Here is a tiny trained network, its code and every weight. The questions are about switching its units off for an input and a class, where a switched-off unit gives its printed mean instead of its output.

import numpy as np


def w(rows, s, z=0):
    codes = np.array(rows[::2]) - 128.0
    scale = np.full(codes.shape[1], s)
    scale[-1] = z or s
    return codes * scale


def f(y):
    return y / 2 * (1 + np.tanh(0.7978845608 * (y + 0.044715 * y**3)))


def log_softmax(a):
    a = a - a.max(-1, keepdims=True)
    return a - np.log(np.exp(a).sum(-1, keepdims=True))


def net(x, mask):
    res = np.array(x, float).reshape(1, 6) / 4 @ E
    y = f(res @ A[0][:, :-1].T + A[0][:, -1])
    res = res + np.where(mask, y, B[0][:, -1]) @ B[0][:, :-1]
    return log_softmax(res[-1] @ U[:, :-1].T + U[:, -1])


A, B = {}, {}
E = w([
[1,67,154,117,155,100],'x0',
[138,119,193,206,183,183],'x1',
[97,216,192,50,175,125],'x2',
[128,128,128,128,128,129],'x3',
[181,59,153,44,168,120],'x4',
[131,145,13,149,233,100],'x5',
],0.0089)
A[0] = w([
[156,76,134,73,137,120,48],'n1',
[135,126,212,119,7,133,144],'n2',
[114,132,187,134,35,121,73],'n3',
[153,17,89,213,87,149,66],'n4',
[86,188,32,165,183,122,120],'n5',
[135,119,118,161,193,136,113],'n6',
[103,119,102,128,151,131,116],'n7',
[83,223,191,84,187,107,93],'n8',
[134,147,206,245,199,166,59],'n9',
[155,105,98,106,199,109,116],'n10',
[251,207,110,152,92,139,94],'n11',
[11,71,139,114,140,116,110],'n12',
[123,123,106,143,123,128,128],'n13',
[189,60,167,79,171,134,60],'n14',
[136,208,147,87,150,142,51],'n15',
[51,241,106,221,56,132,55],'n16',
[133,117,201,167,132,151,129],'n17',
[129,123,159,123,81,130,97],'n18',
[137,98,80,131,76,100,100],'n19',
[189,174,126,124,110,114,68],'n20',
[144,181,141,102,144,146,82],'n21',
[142,85,104,169,99,97,60],'n22',
[109,130,162,136,87,121,55],'n23',
[71,180,26,30,1,100,1],'n24',
[27,94,134,145,144,104,35],'n25',
[148,153,73,134,177,96,177],'n26',
],0.014,0.0038)
B[0] = w([
[186,97,141,103,124,111,167],'n1',
[94,116,115,114,208,182,247],'n2',
[121,114,120,107,180,171,199],'n3',
[98,192,125,64,58,158,221],'n4',
[121,108,128,94,204,181,230],'n5',
[112,134,117,129,171,116,169],'n6',
[126,121,133,140,146,147,148],'n7',
[103,178,117,65,53,165,221],'n8',
[105,176,125,142,153,10,225],'n9',
[139,111,140,97,172,140,182],'n10',
[113,99,123,249,92,148,237],'n11',
[135,113,124,236,97,151,213],'n12',
[130,127,128,116,125,140,140],'n13',
[204,70,145,96,113,89,196],'n14',
[114,157,121,107,81,156,176],'n15',
[237,45,158,65,92,119,236],'n16',
[112,150,112,127,172,86,185],'n17',
[126,125,126,124,163,146,161],'n18',
[114,169,132,113,108,119,167],'n19',
[130,113,139,186,109,142,170],'n20',
[114,136,121,133,98,138,158],'n21',
[121,144,128,95,92,152,161],'n22',
[141,113,128,118,151,147,151],'n23',
[106,184,127,143,162,2,228],'n24',
[130,106,126,214,96,148,188],'n25',
[98,115,130,125,175,166,200],'n26',
],0.032,0.013)
U = w([
[104,135,103,111,221,164,97],'0',
[126,133,109,236,89,137,122],'1',
[104,221,102,76,55,148,92],'2',
[119,196,112,137,172,8,253],'3',
[234,86,148,88,120,93,67],'4',
],0.011,0.0036)

Each question gives the input, the list of numbers given to net, and the class t.
The units are the neurons (one row each of A and B). Each row of codes is followed by its name. A weight is (code - 128) times the scale printed after its matrix; where a second scale follows, it is the last column's (A, B and U).
mask holds one flag per neuron, in row order. A switched-off neuron (its flag False) gives its mean, the last column of its row in B, instead of its output. The means were averaged over made-up inputs and are rounded, as every weight is.
A unit's drop is (log p(t) with every unit on - log p(t) with that unit switched off) / (log p(t) with every unit on - log p(t) with every unit switched off).
The circuit of an input: a set's keep is (log p(t) with only the set's units on - log p(t) with every unit switched off) / (log p(t) with every unit on - log p(t) with every unit switched off). Starting from the 12 units with the biggest drops (on a tie, the unit counted first), units are removed one at a time, each time the one whose removal leaves the highest keep (on an exact tie, the one counted first), for as long as the keep stays at least 0.8.
circuit, biggest first: the units of the circuit, biggest drop first
most important unit: the unit with the biggest drop
k most important neurons: the k neurons with the biggest drops, biggest first
drop when u is switched off: that unit's drop, to one decimal
input [8,1,5,-7,-7,-2], class 1: 2 most important neurons	n12; n25
input [-2,8,-8,-6,-3,2], class 2: circuit, biggest first	n4
input [7,8,6,-8,6,-1], class 3: 2 most important neurons	n9; n11
input [7,7,6,-5,3,0], class 1: 3 most important neurons	n12; n25; n24
input [5,6,-3,-3,3,-3], class 3: 2 most important neurons	n9; n11
input [5,-3,-4,6,-5,3], class 1: 3 most important neurons	n12; n25; n14
input [7,4,-8,3,2,-3], class 2: 2 most important neurons	n4; n11
input [-6,7,7,-4,-4,-4], class 2: 2 most important neurons	n8; n15
input [4,-7,-7,5,2,4], class 2: 2 most important neurons	n4; n9
input [5,1,-6,3,-6,-6], class 0: 3 most important neurons	n2; n3; n8
input [4,-4,-3,4,1,-3], class 1: 4 most important neurons	n9; n12; n5; n17
input [5,-7,-6,-5,0,6], class 3: drop when n5 is switched off	-0.2
input [6,0,4,2,-7,-3], class 4: drop when n16 is switched off	3.6
input [-5,4,5,7,-8,1], class 4: drop when n16 is switched off	3.7
input [-3,0,-3,-3,-2,-2], class 1: most important unit	n8
